Below are the code and all the weights of a small trained network. Each question names an input and a class and asks about switching units off, where a switched-off unit gives its printed mean instead of its output.

import numpy as np


def w(rows, s, z=0):
    codes = np.array(rows[::2]) - 128.0
    scale = np.full(codes.shape[1], s)
    scale[-1] = z or s
    return codes * scale


def f(y):
    return y / 2 * (1 + np.tanh(0.7978845608 * (y + 0.044715 * y**3)))


def log_softmax(a):
    a = a - a.max(-1, keepdims=True)
    return a - np.log(np.exp(a).sum(-1, keepdims=True))


def net(x, mask):
    res = np.array(x, float).reshape(1, 4) / 4 @ E
    y = f(res @ A[0][:, :-1].T + A[0][:, -1])
    res = res + np.where(mask, y, B[0][:, -1]) @ B[0][:, :-1]
    return log_softmax(res[-1] @ U[:, :-1].T + U[:, -1])


A, B = {}, {}
E = w([
[135,1,125],'x0',
[108,83,166],'x1',
[140,163,72],'x2',
[57,86,97],'x3',
],0.013)
A[0] = w([
[126,153,180,164],'n0',
[134,91,74,113],'n1',
[7,69,60,151],'n2',
[117,130,164,85],'n3',
[99,170,205,81],'n4',
[171,137,128,97],'n5',
[95,144,40,67],'n6',
[221,95,74,167],'n7',
[191,175,202,101],'n8',
[192,84,64,118],'n9',
[121,121,144,184],'n10',
[6,172,78,186],'n11',
[117,195,58,2],'n12',
],0.014,0.0056)
B[0] = w([
[79,112,121,170],'n0',
[132,153,161,165],'n1',
[206,67,87,255],'n2',
[113,108,115,130],'n3',
[36,141,88,170],'n4',
[98,139,146,147],'n5',
[188,184,107,161],'n6',
[154,135,221,208],'n7',
[6,165,207,215],'n8',
[139,150,183,186],'n9',
[139,100,131,153],'n10',
[201,141,53,223],'n11',
[179,215,23,183],'n12',
],0.022,0.0099)
U = w([
[181,110,61,112],'0',
[208,108,105,165],'1',
[158,212,202,254],'2',
[181,254,50,80],'3',
[84,8,159,82],'4',
[27,250,113,104],'5',
[223,212,225,97],'6',
],0.0077,0.0086)

Each question gives the input, the list of numbers given to net, and the class t.
The units are the neurons (one row each of A and B). Each row of codes is followed by its name. A weight is (code - 128) times the scale printed after its matrix; where a second scale follows, it is the last column's (A, B and U).
mask holds one flag per neuron, in row order. A switched-off neuron (its flag False) gives its mean, the last column of its row in B, instead of its output. The means were averaged over made-up inputs and are rounded, as every weight is.
A unit's drop is (log p(t) with every unit on - log p(t) with that unit switched off) / (log p(t) with every unit on - log p(t) with every unit switched off).
The circuit of an input: a set's keep is (log p(t) with only the set's units on - log p(t) with every unit switched off) / (log p(t) with every unit on - log p(t) with every unit switched off). Starting from the 12 units with the biggest drops (on a tie, the unit counted first), units are removed one at a time, each time the one whose removal leaves the highest keep (on an exact tie, the one counted first), for as long as the keep stays at least 0.8.
units of the circuit, in order: the units of the circuit, biggest drop first
most important unit: the unit with the biggest drop
k most important neurons: the k neurons with the biggest drops, biggest first
drop when u is switched off: that unit's drop, to one decimal
input [0,1,-6,5], class 1: units of the circuit, in order => (n2)
input [5,3,8,2], class 6: 4 most important neurons => (n9, n7, n1, n11)
input [-2,8,6,3], class 0: units of the circuit, in order => (n7, n2)
input [7,8,3,-3], class 6: units of the circuit, in order => (n7, n9)
input [-6,-4,4,-5], class 5: 2 most important neurons => (n8, n2)
input [-8,4,-4,5], class 3: 2 most important neurons => (n11, n8)
input [5,7,-8,5], class 1: 3 most important neurons => (n2, n8, n4)
input [6,6,-5,7], class 1: 2 most important neurons => (n2, n8)
input [0,-8,3,-8], class 2: 4 most important neurons => (n7, n8, n4, n9)
input [4,-2,4,-6], class 6: 2 most important neurons => (n7, n4)
input [2,-6,-4,-7], class 2: 4 most important neurons => (n7, n8, n4, n12)
input [-5,6,1,2], class 0: 4 most important neurons => (n8, n12, n11, n6)
input [4,-6,-2,-8], class 2: 2 most important neurons => (n8, n2)
input [4,3,-4,0], class 4: units of the circuit, in order => (n12)
input [-1,-3,-6,6], class 1: 3 most important neurons => (n12, n4, n2)
input [2,2,6,-2], class 6: 3 most important neurons => (n8, n4, n7)
input [-2,0,-3,1], class 5: 2 most important neurons => (n2, n7)
input [6,4,7,-1], class 6: 2 most important neurons => (n7, n9)
input [-1,-4,4,-7], class 5: 3 most important neurons => (n8, n2, n12)
input [-1,2,-2,5], class 0: most important unit => n7
input [4,-1,3,1], class 6: drop when n7 is switched off => 0.3
input [2,-4,3,-2], class 6: drop when n7 is switched off => 0.2
input [1,1,-1,-1], class 4: drop when n9 is switched off => 0.1
input [-4,3,-5,6], class 0: drop when n3 is switched off => 0.0
